Below is a small trained network, with its code and all its weights. Each question gives an input and a class and asks what happens when units are switched off, that is, made to give their printed mean instead of their output.

import numpy as np


def w(rows, s, z=0):
    codes = np.array(rows[::2]) - 128.0
    scale = np.full(codes.shape[1], s)
    scale[-1] = z or s
    return codes * scale


def norm(h):
    return h / np.sqrt((h * h).mean(-1, keepdims=True) + 1e-5)


def f(y):
    return y / 2 * (1 + np.tanh(0.7978845608 * (y + 0.044715 * y**3)))


def log_softmax(a):
    a = a - a.max(-1, keepdims=True)
    return a - np.log(np.exp(a).sum(-1, keepdims=True))


def net(x, mask):
    res = np.array(x, float).reshape(1, 7) / 4 @ E
    u = 0
    for l in range(2):
        y = f(norm(res) @ A[l][:, :-1].T + A[l][:, -1])
        res = res + np.where(mask[u : u + 4], y, B[l][:, -1]) @ B[l][:, :-1]
        u += 4
    return log_softmax(norm(res)[-1] @ U[:, :-1].T + U[:, -1])


A, B = {}, {}
E = w([
[133,127,129,132,132,130,124,126,127,128],'x0',
[126,132,132,130,128,133,130,132,127,128],'x1',
[132,126,122,125,134,129,126,129,125,128],'x2',
[135,128,131,136,132,128,122,120,125,123],'x3',
[167,130,96,52,92,228,78,111,40,135],'x4',
[167,175,160,55,170,83,28,81,134,138],'x5',
[153,97,90,77,2,130,83,180,180,4],'x6',
],0.00059)
A[0] = w([
[160,33,22,108,56,154,150,172,172,72,217],'L0N1',
[109,47,70,180,66,127,191,186,180,78,118],'L0N2',
[80,121,165,216,246,32,217,105,183,232,3],'L0N3',
[124,114,102,205,128,252,209,104,5,201,147],'L0N4',
],0.0015,0.00049)
B[0] = w([
[91,165,201,193,118,115,155,135,102,120,209],'L0N1',
[97,193,203,200,124,108,153,123,143,68,192],'L0N2',
[157,145,135,96,6,209,72,145,69,32,252],'L0N3',
[93,55,63,83,139,79,167,192,200,145,203],'L0N4',
],0.002,0.0013)
A[1] = w([
[186,188,169,70,82,177,37,88,48,103,58],'L1N1',
[90,121,151,179,203,116,165,129,105,171,255],'L1N2',
[168,184,184,126,109,22,66,91,224,67,77],'L1N3',
[87,115,144,199,2,199,194,201,109,38,99],'L1N4',
],0.0019,0.00057)
B[1] = w([
[102,170,190,254,135,85,175,123,165,88,183],'L1N1',
[141,134,121,86,48,129,84,129,147,86,129],'L1N2',
[60,54,60,90,95,186,223,200,109,159,172],'L1N3',
[189,147,116,75,206,125,49,59,104,195,252],'L1N4',
],0.0021,0.0028)
U = w([
[241,153,117,95,205,157,31,33,67,202,156],'0',
[91,196,224,220,83,85,150,135,153,29,20],'1',
[66,2,27,43,88,137,227,226,163,157,245],'2',
],0.0044,0.00013)

Each question gives the input, the list of numbers given to net, and the class t.
The units are the neurons (one row each of A and B). Each row of codes is followed by its name. A weight is (code - 128) times the scale printed after its matrix; where a second scale follows, it is the last column's (A, B and U).
mask holds one flag per neuron, layer by layer. A switched-off neuron (its flag False) gives its mean, the last column of its row in B, instead of its output. The means were averaged over made-up inputs and are rounded, as every weight is.
A unit's drop is (log p(t) with every unit on - log p(t) with that unit switched off) / (log p(t) with every unit on - log p(t) with every unit switched off).
The circuit of an input: a set's keep is (log p(t) with only the set's units on - log p(t) with every unit switched off) / (log p(t) with every unit on - log p(t) with every unit switched off). Starting from all 8 units, units are removed one at a time, each time the one whose removal leaves the highest keep (on an exact tie, the one counted first), for as long as the keep stays at least 0.8.
circuit, biggest first: the units of the circuit, biggest drop first
unit that matters most: the unit with the biggest drop
top k neurons: the k neurons with the biggest drops, biggest first
top k neurons in layer l: the k neurons of layer l with the biggest drops, biggest first
drop when u is switched off: that unit's drop, to one decimal
input [-3,1,-3,-7,4,3,4], class 1: unit that matters most	L1N1
input [-4,-2,-2,-8,0,-6,0], class 0: top 2 neurons	(L1N4; L1N3)
input [3,-3,-2,8,-3,6,-5], class 1: top 3 neurons	(L0N3; L1N1; L1N4)
input [7,-3,3,-1,5,3,8], class 1: top 3 neurons	(L1N1; L0N4; L0N3)
input [-4,4,4,-3,3,7,8], class 1: top 2 neurons	(L1N1; L0N4)
input [-2,7,0,-7,8,0,-1], class 2: circuit, biggest first	(L1N4; L0N3)
input [-1,2,2,-3,1,-6,6], class 0: top 2 neurons	(L1N4; L1N1)
input [7,4,7,8,5,-1,-8], class 2: circuit, biggest first	(L0N4; L1N4)
input [4,-8,8,5,6,6,7], class 1: circuit, biggest first	(L1N1; L1N4)
input [-5,-3,4,0,-2,-7,-7], class 0: circuit, biggest first	(L0N3; L1N4)
input [-8,1,6,-3,3,4,8], class 1: circuit, biggest first	(L0N4; L1N1)
input [4,-6,5,0,7,-4,-6], class 2: top 2 neurons	(L0N4; L1N4)
input [-4,4,5,7,-1,-7,-2], class 0: top 2 neurons	(L1N4; L1N3)
input [-8,2,-5,5,2,0,0], class 2: unit that matters most	L0N3
input [3,6,-5,-3,6,0,-2], class 2: top 3 neurons	(L0N4; L1N4; L0N3)
input [-1,8,-1,-5,-2,7,-8], class 1: top 3 neurons	(L0N3; L1N4; L1N1)
input [1,-7,2,3,-1,1,4], class 2: top 3 neurons	(L1N3; L0N3; L1N1)
input [-6,-8,-2,-4,-3,5,1], class 2: top 2 neurons	(L1N3; L0N3)
input [1,7,-4,-8,4,3,7], class 1: top 2 neurons in layer 0	(L0N4; L0N3)
input [-5,-5,2,3,-5,6,4], class 2: circuit, biggest first	(L1N3)
input [-6,7,0,8,-3,-5,0], class 0: top 2 neurons	(L1N4; L1N1)
input [-3,-2,7,7,8,-5,7], class 0: top 2 neurons	(L1N4; L0N3)
input [6,-8,-5,-1,-2,8,-7], class 1: top 4 neurons	(L1N1; L1N4; L0N3; L0N4)
input [0,-7,-8,5,-5,5,-3], class 1: top 2 neurons	(L0N3; L1N1)
input [-4,-1,-7,8,0,8,4], class 2: top 2 neurons in layer 1	(L1N3; L1N4)
input [-1,4,0,4,5,-1,-3], class 2: drop when L0N4 is switched off	0.7
input [-5,-4,-5,-1,-3,7,7], class 2: unit that matters most	L1N3
input [-4,1,2,1,5,-2,5], class 0: drop when L1N4 is switched off	1.5
input [-3,8,4,2,2,6,7], class 1: drop when L0N4 is switched off	1.6
